Here is a tiny trained network, its code and every weight. The questions are about switching its units off for an input and a class, where a switched-off unit gives its printed mean instead of its output.

import numpy as np


def w(rows, s, z=0):
    codes = np.array(rows[::2]) - 128.0
    scale = np.full(codes.shape[1], s)
    scale[-1] = z or s
    return codes * scale


def f(y):
    return y / 2 * (1 + np.tanh(0.7978845608 * (y + 0.044715 * y**3)))


def log_softmax(a):
    a = a - a.max(-1, keepdims=True)
    return a - np.log(np.exp(a).sum(-1, keepdims=True))


def net(x, mask):
    res = np.array(x, float).reshape(1, 8) / 4 @ E
    y = f(res @ A[0][:, :-1].T + A[0][:, -1])
    res = res + np.where(mask, y, B[0][:, -1]) @ B[0][:, :-1]
    return log_softmax(res[-1] @ U[:, :-1].T + U[:, -1])


A, B = {}, {}
E = w([
[128,128,128],'x0',
[70,9,165],'x1',
[97,164,255],'x2',
[128,128,128],'x3',
[129,127,129],'x4',
[227,89,172],'x5',
[128,127,129],'x6',
[128,127,128],'x7',
],0.01)
A[0] = w([
[93,182,171,82],'n1',
[195,101,68,100],'n2',
[153,123,31,106],'n3',
[232,86,163,110],'n4',
[214,96,161,109],'n5',
[33,161,75,148],'n6',
[174,195,121,77],'n7',
[128,134,141,27],'n8',
[117,166,206,108],'n9',
[201,199,217,70],'n10',
[216,108,135,109],'n11',
[132,134,131,38],'n12',
[150,160,126,43],'n13',
[111,61,154,143],'n14',
[177,220,123,86],'n15',
[120,133,62,112],'n16',
[129,161,179,97],'n17',
[132,155,169,101],'n18',
[157,216,101,117],'n19',
[81,61,141,27],'n20',
[159,99,57,73],'n21',
[115,184,236,102],'n22',
[137,129,48,148],'n23',
[128,161,227,152],'n24',
[151,175,133,3],'n25',
[166,246,109,114],'n26',
[158,156,106,53],'n27',
[113,211,211,146],'n28',
],0.012,0.0049)
B[0] = w([
[164,197,95,173],'n1',
[214,167,94,199],'n2',
[231,165,120,225],'n3',
[45,201,254,219],'n4',
[76,217,217,200],'n5',
[77,224,249,245],'n6',
[81,2,151,191],'n7',
[104,119,198,111],'n8',
[169,140,82,200],'n9',
[104,143,115,232],'n10',
[104,175,163,192],'n11',
[59,132,89,110],'n12',
[73,92,134,132],'n13',
[103,50,81,204],'n14',
[39,41,95,221],'n15',
[172,181,121,185],'n16',
[190,152,61,165],'n17',
[202,138,89,153],'n18',
[52,58,167,222],'n19',
[113,48,214,187],'n20',
[217,151,60,188],'n21',
[189,141,16,236],'n22',
[179,173,90,216],'n23',
[232,108,90,234],'n24',
[77,110,154,137],'n25',
[29,13,174,254],'n26',
[83,95,80,143],'n27',
[190,178,93,238],'n28',
],0.0069,0.0076)
U = w([
[244,156,43,159],'0',
[112,247,183,253],'1',
[142,29,106,89],'2',
],0.012,0.003)

Each question gives the input, the list of numbers given to net, and the class t.
The units are the neurons (one row each of A and B). Each row of codes is followed by its name. A weight is (code - 128) times the scale printed after its matrix; where a second scale follows, it is the last column's (A, B and U).
mask holds one flag per neuron, in row order. A switched-off neuron (its flag False) gives its mean, the last column of its row in B, instead of its output. The means were averaged over made-up inputs and are rounded, as every weight is.
A unit's drop is (log p(t) with every unit on - log p(t) with that unit switched off) / (log p(t) with every unit on - log p(t) with every unit switched off).
The circuit of an input: a set's keep is (log p(t) with only the set's units on - log p(t) with every unit switched off) / (log p(t) with every unit on - log p(t) with every unit switched off). Starting from the 12 units with the biggest drops (on a tie, the unit counted first), units are removed one at a time, each time the one whose removal leaves the highest keep (on an exact tie, the one counted first), for as long as the keep stays at least 0.8.
units of the circuit, in order: the units of the circuit, biggest drop first
unit that matters most: the unit with the biggest drop
k most important neurons: the k neurons with the biggest drops, biggest first
drop when u is switched off: that unit's drop, to one decimal
input [-7,-6,2,-3,-1,7,6,6], class 1: 3 most important neurons => [n4, n5, n11]
input [-1,-8,0,4,0,-5,-3,3], class 2: most important neuron => [n26]
input [-5,-7,4,5,-5,5,7,-5], class 2: units of the circuit, in order => [n26, n15]
input [1,5,-1,1,7,5,-4,-1], class 1: units of the circuit, in order => [n4, n5]
input [0,-6,5,-1,-1,4,5,-1], class 2: units of the circuit, in order => [n26, n15]
input [4,6,8,1,-8,7,-7,-2], class 0: 2 most important neurons => [n24, n22]
input [-7,-7,7,4,5,5,4,1], class 0: 3 most important neurons => [n22, n28, n24]
input [1,-6,0,5,-1,7,-4,4], class 1: 2 most important neurons => [n4, n5]
input [-7,-2,7,0,2,6,7,0], class 0: drop when n24 is switched off => 0.3
input [4,-2,-2,-7,6,3,7,2], class 1: 2 most important neurons => [n22, n24]
input [-7,-3,1,2,-8,1,-1,0], class 2: drop when n6 is switched off => 0.2
input [7,2,-4,3,0,-8,5,0], class 1: drop when n6 is switched off => 1.1
input [-2,2,-6,-7,-8,7,-2,-1], class 1: 2 most important neurons => [n4, n5]
input [6,5,-5,-8,0,-6,4,1], class 1: unit that matters most => n6
